Here is a tiny trained network, its code and every weight. The questions are about switching its units off for an input and a class, where a switched-off unit gives its printed mean instead of its output.

import numpy as np


def w(rows, s, z=0):
    codes = np.array(rows[::2]) - 128.0
    scale = np.full(codes.shape[1], s)
    scale[-1] = z or s
    return codes * scale


def norm(h):
    return h / np.sqrt((h * h).mean(-1, keepdims=True) + 1e-5)


def f(y):
    return y / 2 * (1 + np.tanh(0.7978845608 * (y + 0.044715 * y**3)))


def log_softmax(a):
    a = a - a.max(-1, keepdims=True)
    return a - np.log(np.exp(a).sum(-1, keepdims=True))


def net(x, mask):
    res = np.array(x, float).reshape(1, 5) / 4 @ E
    u = 0
    for l in range(3):
        y = f(norm(res) @ A[l][:, :-1].T + A[l][:, -1])
        res = res + np.where(mask[u : u + 11], y, B[l][:, -1]) @ B[l][:, :-1]
        u += 11
    return log_softmax(norm(res)[-1] @ U[:, :-1].T + U[:, -1])


A, B = {}, {}
E = w([
[125,106,255,164,194],'x0',
[65,173,137,69,173],'x1',
[203,78,140,93,239],'x2',
[126,127,125,131,129],'x3',
[113,61,146,71,73],'x4',
],0.0072)
A[0] = w([
[158,153,76,181,91,167],'L0N0',
[183,75,151,51,191,66],'L0N1',
[163,167,166,103,55,239],'L0N2',
[148,123,78,82,66,84],'L0N3',
[254,185,120,160,182,164],'L0N4',
[173,115,137,110,152,6],'L0N5',
[40,96,79,178,135,110],'L0N6',
[134,173,126,126,134,219],'L0N7',
[168,181,25,163,105,152],'L0N8',
[157,82,120,50,225,121],'L0N9',
[84,155,192,142,136,62],'L0N10',
],0.0078,0.0024)
B[0] = w([
[128,190,162,150,159,205],'L0N0',
[85,84,85,203,124,218],'L0N1',
[161,162,162,198,181,196],'L0N2',
[193,141,157,124,145,188],'L0N3',
[45,139,76,202,112,236],'L0N4',
[155,69,44,147,107,118],'L0N5',
[77,200,99,26,95,146],'L0N6',
[182,211,157,239,191,173],'L0N7',
[189,121,221,132,180,246],'L0N8',
[2,179,27,87,39,252],'L0N9',
[173,110,132,63,215,159],'L0N10',
],0.0056,0.0035)
A[1] = w([
[187,62,68,127,193,108],'L1N0',
[19,73,200,167,161,147],'L1N1',
[93,80,177,95,109,153],'L1N2',
[141,99,84,107,114,77],'L1N3',
[106,195,230,161,37,167],'L1N4',
[131,17,183,1,31,179],'L1N5',
[129,127,134,158,166,55],'L1N6',
[29,135,109,103,77,252],'L1N7',
[164,121,84,98,50,69],'L1N8',
[188,192,40,50,114,123],'L1N9',
[137,192,113,97,71,97],'L1N10',
],0.009,0.0023)
B[1] = w([
[58,95,73,75,83,156],'L1N0',
[184,117,108,87,143,235],'L1N1',
[171,149,79,168,175,158],'L1N2',
[139,115,135,170,142,130],'L1N3',
[76,55,95,90,120,255],'L1N4',
[83,195,139,255,192,228],'L1N5',
[110,117,151,149,140,137],'L1N6',
[156,174,140,95,183,241],'L1N7',
[168,178,122,144,136,155],'L1N8',
[204,103,137,129,172,199],'L1N9',
[146,138,95,98,137,172],'L1N10',
],0.0085,0.0051)
A[2] = w([
[173,38,116,188,45,105],'L2N0',
[69,116,21,97,168,182],'L2N1',
[159,58,138,114,142,78],'L2N2',
[46,244,176,92,6,164],'L2N3',
[219,41,156,137,221,168],'L2N4',
[162,58,76,217,101,4],'L2N5',
[2,27,227,112,199,152],'L2N6',
[144,165,79,145,68,113],'L2N7',
[162,87,172,193,22,167],'L2N8',
[129,191,126,115,164,160],'L2N9',
[153,74,100,213,77,70],'L2N10',
],0.0075,0.0035)
B[2] = w([
[142,168,254,98,162,176],'L2N0',
[88,81,202,104,24,254],'L2N1',
[141,183,95,150,206,125],'L2N2',
[127,34,87,156,125,167],'L2N3',
[187,117,108,94,42,225],'L2N4',
[108,186,173,90,123,164],'L2N5',
[167,122,32,122,88,226],'L2N6',
[107,67,44,97,192,143],'L2N7',
[110,141,112,27,160,170],'L2N8',
[155,101,207,168,116,208],'L2N9',
[63,178,190,55,146,166],'L2N10',
],0.0077,0.0049)
U = w([
[45,31,78,98,88,245],'0',
[95,147,151,253,174,33],'1',
[236,97,118,94,135,2],'2',
[99,145,207,58,156,185],'3',
],0.013,0.00079)

Each question gives the input, the list of numbers given to net, and the class t.
The units are the neurons (one row each of A and B). Each row of codes is followed by its name. A weight is (code - 128) times the scale printed after its matrix; where a second scale follows, it is the last column's (A, B and U).
mask holds one flag per neuron, layer by layer. A switched-off neuron (its flag False) gives its mean, the last column of its row in B, instead of its output. The means were averaged over made-up inputs and are rounded, as every weight is.
A unit's drop is (log p(t) with every unit on - log p(t) with that unit switched off) / (log p(t) with every unit on - log p(t) with every unit switched off).
The circuit of an input: a set's keep is (log p(t) with only the set's units on - log p(t) with every unit switched off) / (log p(t) with every unit on - log p(t) with every unit switched off). Starting from the 12 units with the biggest drops (on a tie, the unit counted first), units are removed one at a time, each time the one whose removal leaves the highest keep (on an exact tie, the one counted first), for as long as the keep stays at least 0.8.
units of the circuit, in order: the units of the circuit, biggest drop first
most important unit: the unit with the biggest drop
k most important neurons: the k neurons with the biggest drops, biggest first
k most important neurons of layer l: the k neurons of layer l with the biggest drops, biggest first
input [1,-5,8,3,8], class 0: units of the circuit, in order -> (L1N0)
input [6,-5,6,3,-3], class 0: 2 most important neurons of layer 0 -> (L0N8 L0N9)
input [-6,-5,5,2,8], class 1: 2 most important neurons -> (L1N5 L1N8)
input [-1,-8,6,2,4], class 3: 3 most important neurons of layer 2 -> (L2N0 L2N10 L2N5)
input [6,-7,-2,2,8], class 1: 3 most important neurons of layer 1 -> (L1N5 L1N2 L1N9)
input [-6,-5,4,-1,-6], class 1: units of the circuit, in order -> (L0N4 L1N1)
input [5,6,-6,-2,-6], class 0: 4 most important neurons -> (L1N4 L1N9 L1N5 L0N8)
input [6,1,1,-5,-5], class 2: units of the circuit, in order -> (L1N5 L2N4 L2N6)
input [-4,-1,-3,-6,-2], class 2: 3 most important neurons -> (L1N5 L0N9 L0N4)
input [8,0,7,-2,-5], class 2: 3 most important neurons -> (L1N1 L1N4 L2N4)
input [2,-3,-7,1,-6], class 0: units of the circuit, in order -> (L1N4 L1N5)
input [4,-8,5,-6,-7], class 3: 3 most important neurons -> (L1N5 L2N10 L1N7)
input [-7,7,-1,8,6], class 2: 3 most important neurons -> (L1N9 L0N3 L1N10)
input [-7,-2,4,2,8], class 1: 2 most important neurons of layer 1 -> (L1N5 L1N1)
input [-4,-7,4,-1,-8], class 1: most important neuron -> (L0N4)
input [-4,8,-5,5,3], class 3: 2 most important neurons of layer 1 -> (L1N7 L1N9)
input [3,-8,-7,3,7], class 3: 3 most important neurons of layer 2 -> (L2N0 L2N8 L2N10)
input [7,-4,-3,8,7], class 1: 3 most important neurons of layer 1 -> (L1N5 L1N2 L1N9)
input [1,-8,8,-4,-8], class 0: 2 most important neurons -> (L1N0 L1N5)
input [8,7,-3,-2,4], class 2: most important unit -> L2N6
input [6,3,-6,-3,2], class 0: 3 most important neurons -> (L1N4 L1N9 L0N8)
input [2,-4,-6,1,7], class 1: 3 most important neurons of layer 1 -> (L1N5 L1N2 L1N0)
input [-6,-2,-4,6,5], class 2: 3 most important neurons of layer 1 -> (L1N9 L1N10 L1N4)
input [7,7,8,3,0], class 0: 2 most important neurons of layer 0 -> (L0N9 L0N1)
